Here is a tiny trained network, its code and every weight. The questions are about switching its units off for an input and a target symbol, where a switched-off unit gives its printed mean instead of its output.

import numpy as np


def w(rows, s, z=0):
    codes = np.array(rows[::2]) - 128.0
    scale = np.full(codes.shape[1], s)
    scale[-1] = z or s
    return codes * scale


def f(y):
    return np.maximum(y, 0)


def softmax(a):
    e = np.exp(a - a.max(-1, keepdims=True))
    return e / e.sum(-1, keepdims=True)


def log_softmax(a):
    a = a - a.max(-1, keepdims=True)
    return a - np.log(np.exp(a).sum(-1, keepdims=True))


def net(x, mask):
    ids = ['ΛΠαβδεζηθμσφω'.index(c) for c in x.split()]
    T = len(ids)
    res = E[ids] + P[:T]
    r = res
    for j in range(2):
        rows = slice(2 * j, 2 * j + 2)
        q, k, v = (r @ M[0][rows].T for M in (Q, K, V))
        z = softmax(np.where(np.tri(T) > 0, q @ k.T / 2**0.5, -1e9)) @ v
        o = O[0][rows]
        res = res + np.where(mask[j], z, o[:, -1]) @ o[:, :-1]
    y = f(res @ A[0][:, :-1].T + A[0][:, -1])
    res = res + np.where(mask[2:14], y, B[0][:, -1]) @ B[0][:, :-1]
    return log_softmax(res[-1] @ U[:, :-1].T + U[:, -1])


Q, K, V, O, A, B = {}, {}, {}, {}, {}, {}
E = w([
[148,107,221,112,96,132,141,236],'Λ',
[201,140,242,130,94,81,143,194],'Π',
[143,182,79,99,133,7,18,104],'α',
[254,188,132,169,35,95,95,49],'β',
[127,18,68,215,128,137,135,148],'δ',
[85,76,134,171,171,198,83,119],'ε',
[107,166,131,109,114,72,243,195],'ζ',
[88,145,113,194,224,182,67,111],'η',
[78,72,136,101,147,198,123,60],'θ',
[110,87,53,250,192,128,82,152],'μ',
[91,7,134,140,110,189,114,117],'σ',
[74,148,144,115,210,202,92,66],'φ',
[120,236,206,132,159,170,136,221],'ω',
],0.0083)
P = w([
[2,123,139,110,54,129,126,135],'0',
[149,57,164,201,158,173,144,165],'1',
[152,83,155,223,193,148,106,165],'2',
[153,99,138,219,197,143,122,144],'3',
[166,92,133,213,192,146,144,142],'4',
[164,114,120,211,197,147,147,133],'5',
[159,112,117,208,189,155,160,122],'6',
[160,125,125,197,198,169,172,115],'7',
],0.0065)
Q[0] = w([
[141,132,147,106,104,114,81,123],'h0',
[162,205,151,83,76,74,141,161],'h0',
[151,155,155,101,70,87,113,160],'h1',
[69,41,109,147,219,246,77,74],'h1',
],0.013)
K[0] = w([
[179,94,127,152,162,141,84,68],'h0',
[212,108,144,158,213,134,175,150],'h0',
[199,116,153,144,144,132,114,108],'h1',
[8,124,78,125,120,150,115,146],'h1',
],0.016)
V[0] = w([
[105,119,93,166,174,200,9,25],'h0',
[109,4,216,141,119,216,123,161],'h0',
[143,39,23,221,103,80,92,180],'h1',
[141,169,153,252,253,189,63,211],'h1',
],0.0079)
O[0] = w([
[36,126,41,152,98,105,40,140,131],'h0',
[127,254,127,180,30,148,149,187,253],'h0',
[175,179,236,140,101,26,78,56,155],'h1',
[49,61,175,128,167,37,200,103,191],'h1',
],0.009,0.0049)
A[0] = w([
[174,152,165,132,91,96,74,2,166],'n0',
[91,152,158,136,45,130,102,164,131],'n1',
[86,94,75,147,130,98,71,62,252],'n2',
[57,56,72,135,231,143,117,108,93],'n3',
[170,50,128,104,210,133,170,61,82],'n4',
[198,205,156,157,86,126,92,104,82],'n5',
[129,145,84,153,86,176,92,163,71],'n6',
[109,103,21,83,125,199,78,138,57],'n7',
[185,186,108,143,90,150,63,161,33],'n8',
[54,86,138,131,173,6,103,110,120],'n9',
[132,45,223,99,181,77,114,51,93],'n10',
[139,48,138,158,98,138,143,173,155],'n11',
],0.008,0.004)
B[0] = w([
[196,57,116,142,113,64,107,170,171],'n0',
[152,126,88,156,192,110,146,73,229],'n1',
[112,130,161,148,167,113,25,118,253],'n2',
[62,32,147,44,80,130,162,116,193],'n3',
[150,129,90,102,200,94,122,29,189],'n4',
[115,38,113,93,41,127,182,127,180],'n5',
[117,172,64,97,135,99,138,105,210],'n6',
[213,122,97,75,185,62,155,242,173],'n7',
[147,105,80,39,78,132,174,66,172],'n8',
[184,171,174,45,48,255,114,159,237],'n9',
[97,212,87,50,127,70,144,133,214],'n10',
[107,187,127,127,163,160,142,97,201],'n11',
],0.0079,0.0056)
U = w([
[131,172,186,155,69,182,187,253,255],'Λ',
[119,165,140,122,183,32,186,100,111],'Π',
[136,92,135,111,177,85,92,96,78],'α',
[100,138,134,68,126,121,120,82,38],'β',
[169,52,130,152,97,77,120,124,162],'δ',
[66,178,108,211,163,113,82,67,199],'ε',
[195,119,135,130,169,199,107,97,125],'ζ',
[85,91,166,113,71,200,104,123,134],'η',
[173,186,79,99,140,132,110,182,56],'θ',
[181,177,166,94,116,123,44,170,109],'μ',
[118,138,89,103,52,152,157,74,74],'σ',
[101,78,106,106,152,90,126,210,123],'φ',
[92,63,129,139,138,135,167,89,86],'ω',
],0.0074,0.0042)

Each question gives the input, a string of symbols that net reads in full, and the target symbol t.
The units are the heads (2 rows each of Q, K, V and O) and the neurons (one row each of A and B). Each row of codes is followed by its name. A weight is (code - 128) times the scale printed after its matrix; where a second scale follows, it is the last column's (O, A, B and U).
mask holds one flag per unit, heads first, then neurons. A switched-off unit (its flag False) gives its mean, the last column of its rows in O or B, instead of its output. The means were averaged over made-up inputs and are rounded, as every weight is.
A unit's drop is (log p(t) with every unit on - log p(t) with that unit switched off) / (log p(t) with every unit on - log p(t) with every unit switched off).
The circuit of an input: a set's keep is (log p(t) with only the set's units on - log p(t) with every unit switched off) / (log p(t) with every unit on - log p(t) with every unit switched off). Starting from the 12 units with the biggest drops (on a tie, the unit counted first), units are removed one at a time, each time the one whose removal leaves the highest keep (on an exact tie, the one counted first), for as long as the keep stays at least 0.8.
units of the circuit, in order: the units of the circuit, biggest drop first
unit that matters most: the unit with the biggest drop
k most important neurons: the k neurons with the biggest drops, biggest first
which heads matter: for each layer, one digit per head in row order, 1 if its drop is at least 0.15 and else 0, layers parted by /
input η ζ ε φ, target η: which heads matter -> 11
input Π ζ σ σ μ μ ε, target Π: units of the circuit, in order -> [h1, n10]
input Π ζ σ μ, target Π: units of the circuit, in order -> [h0, h1]
input Λ ζ ζ ζ ε, target Λ: unit that matters most -> h0
input θ σ ε η ζ ε, target θ: units of the circuit, in order -> [h1, n7, h0]
input δ ε σ ζ ζ ζ ε η, target δ: which heads matter -> 01
input φ ε σ, target φ: units of the circuit, in order -> [h1, n7, h0]
input α η δ φ η σ ε φ, target α: units of the circuit, in order -> [h0, n4]
input ε ω α, target μ: which heads matter -> 00
input ε ε ω δ ζ β μ, target ε: units of the circuit, in order -> [h0, n2, n9]
input σ η Λ δ Λ ε ε θ, target σ: units of the circuit, in order -> [h1, h0, n8, n5]
input φ α Λ ε η δ β, target δ: units of the circuit, in order -> [n0, n5, h1]
input ζ μ ε φ ε Π δ φ, target ζ: units of the circuit, in order -> [h1, h0]
input Λ σ ε ζ Π σ, target Λ: units of the circuit, in order -> [h0, n4]
input Π ζ μ ε α η, target Π: units of the circuit, in order -> [h1, n10]
input ε ζ ε Λ ε Λ θ, target ε: most important neuron -> [n9]
input α ε σ ε, target α: 3 most important neurons -> [n4, n2, n3]
input σ φ ζ ε φ μ, target σ: units of the circuit, in order -> [h1, h0, n8, n5]
input φ ε ε ε, target φ: 2 most important neurons -> [n7, n3]
input β φ μ φ, target β: 2 most important neurons -> [n9, n10]
input ε ε ε ζ, target Λ: 2 most important neurons -> [n9, n4]
input η ζ ε θ ε ε ε σ, target η: 2 most important neurons -> [n9, n3]
input θ ε σ, target θ: 2 most important neurons -> [n7, n6]
input φ ζ Π ζ ε ζ, target Π: 2 most important neurons -> [n4, n10]
